Here is a tiny trained network, its code and every weight. The questions are about switching its units off for an input and a class, where a switched-off unit gives its printed mean instead of its output.

import numpy as np


def w(rows, s, z=0):
    codes = np.array(rows[::2]) - 128.0
    scale = np.full(codes.shape[1], s)
    scale[-1] = z or s
    return codes * scale


def norm(h):
    return h / np.sqrt((h * h).mean(-1, keepdims=True) + 1e-5)


def f(y):
    return np.maximum(y, 0)


def log_softmax(a):
    a = a - a.max(-1, keepdims=True)
    return a - np.log(np.exp(a).sum(-1, keepdims=True))


def net(x, mask):
    res = np.array(x, float).reshape(1, 7) / 4 @ E
    u = 0
    for l in range(2):
        y = f(norm(res) @ A[l][:, :-1].T + A[l][:, -1])
        res = res + np.where(mask[u : u + 8], y, B[l][:, -1]) @ B[l][:, :-1]
        u += 8
    return log_softmax(norm(res)[-1] @ U[:, :-1].T + U[:, -1])


A, B = {}, {}
E = w([
[184,140,149,69,126,133,58,127,89,168,110],'x0',
[106,106,142,252,41,90,122,91,106,86,143],'x1',
[202,93,42,123,180,67,199,203,212,135,159],'x2',
[196,54,113,169,80,84,156,133,123,91,159],'x3',
[228,205,78,161,97,103,159,164,142,121,208],'x4',
[145,194,156,205,86,141,112,147,139,203,156],'x5',
[161,98,211,100,53,151,146,120,131,215,181],'x6',
],0.004)
A[0] = w([
[167,148,114,8,178,124,89,132,120,158,93,145],'L0N1',
[141,191,119,118,105,128,139,122,140,108,162,111],'L0N2',
[221,72,104,78,116,107,112,124,109,57,122,9],'L0N3',
[130,173,102,156,87,103,119,109,105,80,152,68],'L0N4',
[93,105,201,56,72,142,87,96,103,154,116,114],'L0N5',
[78,145,166,177,88,127,64,95,94,104,88,97],'L0N6',
[237,102,150,216,57,109,109,126,122,175,143,82],'L0N7',
[187,218,99,165,141,123,91,132,124,85,112,79],'L0N8',
],0.015,0.0015)
B[0] = w([
[166,254,97,26,169,189,231,176,138,112,226,251],'L0N1',
[160,109,103,54,117,128,212,57,142,157,132,171],'L0N2',
[96,18,97,235,105,70,112,92,166,112,81,200],'L0N3',
[172,117,137,68,193,137,202,209,149,94,137,192],'L0N4',
[121,214,239,67,117,226,159,114,57,117,109,245],'L0N5',
[86,13,34,201,87,73,54,67,164,156,102,247],'L0N6',
[175,226,108,3,205,184,238,177,120,85,188,248],'L0N7',
[118,174,139,45,153,164,150,183,124,171,181,205],'L0N8',
],0.0069,0.012)
A[1] = w([
[126,74,65,150,149,31,61,224,143,181,146,11],'L1N1',
[195,226,139,50,161,191,139,191,78,126,193,101],'L1N2',
[101,221,162,201,172,56,18,250,145,171,141,52],'L1N3',
[174,175,178,222,100,83,92,138,172,164,114,106],'L1N4',
[120,226,55,130,155,112,2,174,163,238,170,29],'L1N5',
[185,190,158,178,136,82,1,157,106,101,147,98],'L1N6',
[205,171,149,148,132,66,34,141,115,132,158,58],'L1N7',
[166,66,63,166,138,18,108,132,198,184,126,102],'L1N8',
],0.0083,0.0012)
B[1] = w([
[172,128,114,159,124,83,180,133,143,75,134,144],'L1N1',
[199,148,191,71,188,123,133,197,142,143,114,250],'L1N2',
[255,47,137,131,75,110,137,81,153,173,122,130],'L1N3',
[141,132,144,131,118,129,155,121,135,97,119,128],'L1N4',
[132,82,100,115,140,146,249,89,134,82,70,141],'L1N5',
[110,109,95,85,108,180,196,54,139,100,32,128],'L1N6',
[121,39,195,112,115,137,81,194,78,106,172,128],'L1N7',
[140,127,73,187,145,65,117,173,173,137,170,153],'L1N8',
],0.0082,0.02)
U = w([
[185,197,162,24,164,178,194,166,115,134,158,220],'0',
[65,132,173,175,62,142,2,65,64,162,74,2],'1',
[121,52,46,211,130,50,120,133,172,99,122,101],'2',
],0.0065,0.0025)

Each question gives the input, the list of numbers given to net, and the class t.
The units are the neurons (one row each of A and B). Each row of codes is followed by its name. A weight is (code - 128) times the scale printed after its matrix; where a second scale follows, it is the last column's (A, B and U).
mask holds one flag per neuron, layer by layer. A switched-off neuron (its flag False) gives its mean, the last column of its row in B, instead of its output. The means were averaged over made-up inputs and are rounded, as every weight is.
A unit's drop is (log p(t) with every unit on - log p(t) with that unit switched off) / (log p(t) with every unit on - log p(t) with every unit switched off).
The circuit of an input: a set's keep is (log p(t) with only the set's units on - log p(t) with every unit switched off) / (log p(t) with every unit on - log p(t) with every unit switched off). Starting from the 12 units with the biggest drops (on a tie, the unit counted first), units are removed one at a time, each time the one whose removal leaves the highest keep (on an exact tie, the one counted first), for as long as the keep stays at least 0.8.
circuit, biggest first: the units of the circuit, biggest drop first
top k neurons in layer l: the k neurons of layer l with the biggest drops, biggest first
drop when u is switched off: that unit's drop, to one decimal
input [-8,-2,8,-2,-5,-5,5], class 2: circuit, biggest first	L0N5, L0N7, L1N2
input [1,0,-5,-7,-1,1,2], class 1: circuit, biggest first	L0N7, L0N6, L1N2
input [1,-1,-4,8,6,-6,-2], class 2: circuit, biggest first	L0N3
input [-2,4,-7,4,3,-5,0], class 2: circuit, biggest first	L0N6, L0N1
input [-6,-1,-6,6,-6,8,1], class 1: circuit, biggest first	L0N6, L0N1, L0N5
input [-4,-3,4,2,-1,1,-5], class 2: circuit, biggest first	L0N7, L0N1, L1N2
input [2,2,-8,-8,-7,-3,0], class 1: circuit, biggest first	L0N6, L0N7
input [-7,4,8,-8,-4,5,4], class 2: circuit, biggest first	L0N7, L0N1, L1N2
input [8,6,-7,-2,0,-4,-7], class 1: top 2 neurons in layer 0	L0N6, L0N5
input [6,4,-1,1,-7,-5,4], class 1: top 2 neurons in layer 0	L0N7, L0N6
input [-5,1,-7,-8,-5,-2,-6], class 1: drop when L0N2 is switched off	0.0
input [-5,-2,2,7,-6,2,-4], class 2: drop when L0N5 is switched off	0.1
input [-6,3,0,0,5,-6,0], class 2: drop when L1N2 is switched off	0.2
input [0,7,0,-2,-4,-6,2], class 1: top neuron in layer 0	L0N5
input [2,0,-6,-5,-5,6,2], class 1: top 2 neurons in layer 0	L0N6, L0N7
